Below are the code and all the weights of a small trained network. Each question names an input and a target symbol and asks about switching units off, where a switched-off unit gives its printed mean instead of its output.

import numpy as np


def w(rows, s, z=0):
    codes = np.array(rows[::2]) - 128.0
    scale = np.full(codes.shape[1], s)
    scale[-1] = z or s
    return codes * scale


def f(y):
    return np.maximum(y, 0)


def softmax(a):
    e = np.exp(a - a.max(-1, keepdims=True))
    return e / e.sum(-1, keepdims=True)


def log_softmax(a):
    a = a - a.max(-1, keepdims=True)
    return a - np.log(np.exp(a).sum(-1, keepdims=True))


def net(x, mask):
    ids = ['ΓΘΦβζμξψω'.index(c) for c in x.split()]
    T = len(ids)
    res = E[ids] + P[:T]
    r = res
    for j in range(2):
        rows = slice(3 * j, 3 * j + 3)
        q, k, v = (r @ M[0][rows].T for M in (Q, K, V))
        z = softmax(np.where(np.tri(T) > 0, q @ k.T / 3**0.5, -1e9)) @ v
        o = O[0][rows]
        res = res + np.where(mask[j], z, o[:, -1]) @ o[:, :-1]
    y = f(res @ A[0][:, :-1].T + A[0][:, -1])
    res = res + np.where(mask[2:18], y, B[0][:, -1]) @ B[0][:, :-1]
    return log_softmax(res[-1] @ U[:, :-1].T + U[:, -1])


Q, K, V, O, A, B = {}, {}, {}, {}, {}, {}
E = w([
[109,124,219,101,180,104,251,85,132],'Γ',
[144,182,109,81,47,81,146,176,98],'Θ',
[123,121,203,50,134,115,104,129,163],'Φ',
[100,141,177,124,118,82,96,48,116],'β',
[207,154,160,136,87,105,143,111,142],'ζ',
[138,90,120,107,44,161,99,123,163],'μ',
[170,62,131,149,73,151,156,95,78],'ξ',
[147,94,96,169,83,60,130,89,152],'ψ',
[160,75,81,116,136,118,104,108,97],'ω',
],0.023)
P = w([
[56,93,238,128,140,85,200,178,148],'0',
[96,100,199,116,110,54,168,137,135],'1',
[118,95,178,163,140,85,124,117,125],'2',
[122,108,140,131,131,94,121,87,122],'3',
[133,123,105,119,121,107,111,76,114],'4',
[154,146,89,116,129,124,90,50,108],'5',
[169,164,67,123,121,140,77,27,95],'6',
[170,181,44,105,128,158,68,17,97],'7',
[172,195,20,89,129,173,72,6,96],'8',
],0.011)
Q[0] = w([
[152,132,118,125,159,79,126,67,130],'head 0',
[177,65,153,125,55,120,130,98,106],'head 0',
[135,182,100,26,97,150,151,47,134],'head 0',
[105,175,61,186,173,217,163,239,169],'head 1',
[218,99,116,116,3,75,73,89,114],'head 1',
[133,137,79,90,116,136,29,91,110],'head 1',
],0.059)
K[0] = w([
[148,133,29,105,136,164,99,163,106],'head 0',
[131,57,57,189,143,103,108,123,127],'head 0',
[178,149,56,145,105,165,80,16,108],'head 0',
[73,34,254,130,152,155,67,130,210],'head 1',
[115,119,4,102,40,112,80,218,114],'head 1',
[187,180,136,92,112,83,87,184,127],'head 1',
],0.05)
V[0] = w([
[146,149,24,135,187,88,179,120,118],'head 0',
[81,121,70,198,41,140,130,143,173],'head 0',
[120,86,133,168,115,183,203,69,90],'head 0',
[134,249,93,209,176,111,162,210,161],'head 1',
[22,197,135,153,166,181,75,232,43],'head 1',
[1,181,88,179,118,70,116,86,169],'head 1',
],0.015)
O[0] = w([
[71,72,212,168,143,83,179,186,163,135],'head 0',
[46,166,142,119,147,185,209,101,188,165],'head 0',
[79,156,162,254,145,177,83,172,74,193],'head 0',
[138,136,158,77,132,143,155,169,93,79],'head 1',
[198,74,166,104,147,146,122,73,105,7],'head 1',
[97,117,157,108,162,112,167,103,128,129],'head 1',
],0.0092,0.013)
A[0] = w([
[202,85,168,162,120,183,217,157,70,2],'neuron 0',
[185,113,54,103,181,141,101,127,123,20],'neuron 1',
[114,25,134,60,84,209,106,151,142,137],'neuron 2',
[122,64,192,157,115,67,114,179,148,133],'neuron 3',
[155,104,141,70,207,150,106,165,202,80],'neuron 4',
[156,80,125,129,244,78,133,173,47,11],'neuron 5',
[132,107,199,43,207,232,77,184,138,59],'neuron 6',
[148,92,90,88,131,91,155,144,177,100],'neuron 7',
[168,62,138,78,104,232,127,207,199,89],'neuron 8',
[243,188,208,153,170,140,182,139,121,55],'neuron 9',
[113,136,223,97,192,135,71,95,125,79],'neuron 10',
[148,36,111,167,166,165,124,138,214,43],'neuron 11',
[140,62,140,101,123,171,165,70,115,119],'neuron 12',
[165,74,56,52,252,183,191,214,71,67],'neuron 13',
[138,123,111,109,165,81,72,157,182,85],'neuron 14',
[189,108,137,102,227,136,124,147,105,18],'neuron 15',
],0.013,0.0093)
B[0] = w([
[70,123,5,92,152,143,177,110,61,158],'neuron 0',
[31,78,108,137,158,126,154,126,121,139],'neuron 1',
[88,212,94,164,164,162,134,181,105,160],'neuron 2',
[204,50,134,139,99,172,145,94,149,244],'neuron 3',
[75,121,34,115,52,132,182,107,119,136],'neuron 4',
[20,106,179,26,116,133,42,220,194,151],'neuron 5',
[224,105,74,174,128,122,158,220,169,147],'neuron 6',
[141,120,66,168,185,131,113,188,113,152],'neuron 7',
[129,161,210,169,155,132,87,71,107,143],'neuron 8',
[91,174,123,67,102,177,134,113,186,161],'neuron 9',
[133,149,93,127,208,47,107,118,129,162],'neuron 10',
[150,142,184,123,164,84,159,139,151,151],'neuron 11',
[148,60,133,146,141,110,100,115,99,167],'neuron 12',
[107,161,229,126,49,150,107,137,153,138],'neuron 13',
[153,92,158,75,140,177,173,98,52,161],'neuron 14',
[171,193,142,185,144,90,111,124,215,133],'neuron 15',
],0.015,0.011)
U = w([
[62,106,119,99,106,35,127,85,100,140],'Γ',
[2,101,129,149,106,84,249,138,175,139],'Θ',
[65,121,104,184,127,184,128,140,125,96],'Φ',
[100,112,61,110,119,97,184,183,159,76],'β',
[90,30,137,148,59,124,183,112,144,163],'ζ',
[93,152,63,73,93,184,144,66,211,122],'μ',
[43,71,56,119,109,123,195,155,103,57],'ξ',
[43,66,114,102,100,129,126,148,167,54],'ψ',
[113,173,150,69,3,46,203,185,70,254],'ω',
],0.0051,0.0084)

Each question gives the input, a string of symbols that net reads in full, and the target symbol t.
The units are the heads (3 rows each of Q, K, V and O) and the neurons (one row each of A and B). Each row of codes is followed by its name. A weight is (code - 128) times the scale printed after its matrix; where a second scale follows, it is the last column's (O, A, B and U).
mask holds one flag per unit, heads first, then neurons. A switched-off unit (its flag False) gives its mean, the last column of its rows in O or B, instead of its output. The means were averaged over made-up inputs and are rounded, as every weight is.
A unit's drop is (log p(t) with every unit on - log p(t) with that unit switched off) / (log p(t) with every unit on - log p(t) with every unit switched off).
The circuit of an input: a set's keep is (log p(t) with only the set's units on - log p(t) with every unit switched off) / (log p(t) with every unit on - log p(t) with every unit switched off). Starting from the 12 units with the biggest drops (on a tie, the unit counted first), units are removed one at a time, each time the one whose removal leaves the highest keep (on an exact tie, the one counted first), for as long as the keep stays at least 0.8.
units of the circuit, in order: the units of the circuit, biggest drop first
unit that matters most: the unit with the biggest drop
k most important neurons: the k neurons with the biggest drops, biggest first
heads that matter: for each layer, one digit per head in row order, 1 if its drop is at least 0.15 and else 0, layers parted by /
input Φ ψ ζ, target Θ: heads that matter => 11
input Θ ψ Θ Θ ψ Θ Φ Θ β, target Γ: units of the circuit, in order => neuron 10; head 1; head 0
input Γ Θ β ζ, target μ: heads that matter => 01
input β ψ Φ β ψ, target Θ: heads that matter => 11
input ξ Φ ζ μ Γ ζ ξ Γ, target Φ: units of the circuit, in order => head 0
input Θ ζ μ ξ Θ μ Θ ξ Φ, target β: 2 most important neurons => neuron 6; neuron 10
input Θ Θ ζ Γ Γ μ ζ Γ, target μ: heads that matter => 10
input Φ μ ω β Θ Φ Φ ξ ξ, target ξ: units of the circuit, in order => neuron 0; head 1; head 0
input ζ ξ Θ Γ μ ξ, target ξ: units of the circuit, in order => neuron 0; head 1
input μ ζ Γ ω ψ, target ζ: units of the circuit, in order => head 0; neuron 3
input Φ Θ ξ μ ω, target ψ: units of the circuit, in order => neuron 5; head 1; head 0
input ζ Θ Φ, target β: 3 most important neurons => neuron 6; neuron 7; neuron 10
input Θ ξ μ, target Φ: heads that matter => 00
input ω ζ ψ ζ ζ ξ, target Φ: units of the circuit, in order => head 0; head 1
input Θ Γ μ ξ Φ β ζ Θ ψ, target Θ: heads that matter => 10
input ζ ζ β, target ω: heads that matter => 11
input ψ Γ Γ Θ μ, target Φ: units of the circuit, in order => neuron 2; head 1; neuron 8
input Φ ζ ω β β ζ, target ω: unit that matters most => head 1
input ξ ξ ω ζ ξ μ ω, target ζ: heads that matter => 10
input ξ μ β β, target μ: unit that matters most => head 0
input Φ ζ Φ ζ Φ, target ω: 2 most important neurons => neuron 14; neuron 3
input β ζ ξ ζ, target Φ: heads that matter => 10
input Γ β ζ, target ω: heads that matter => 11
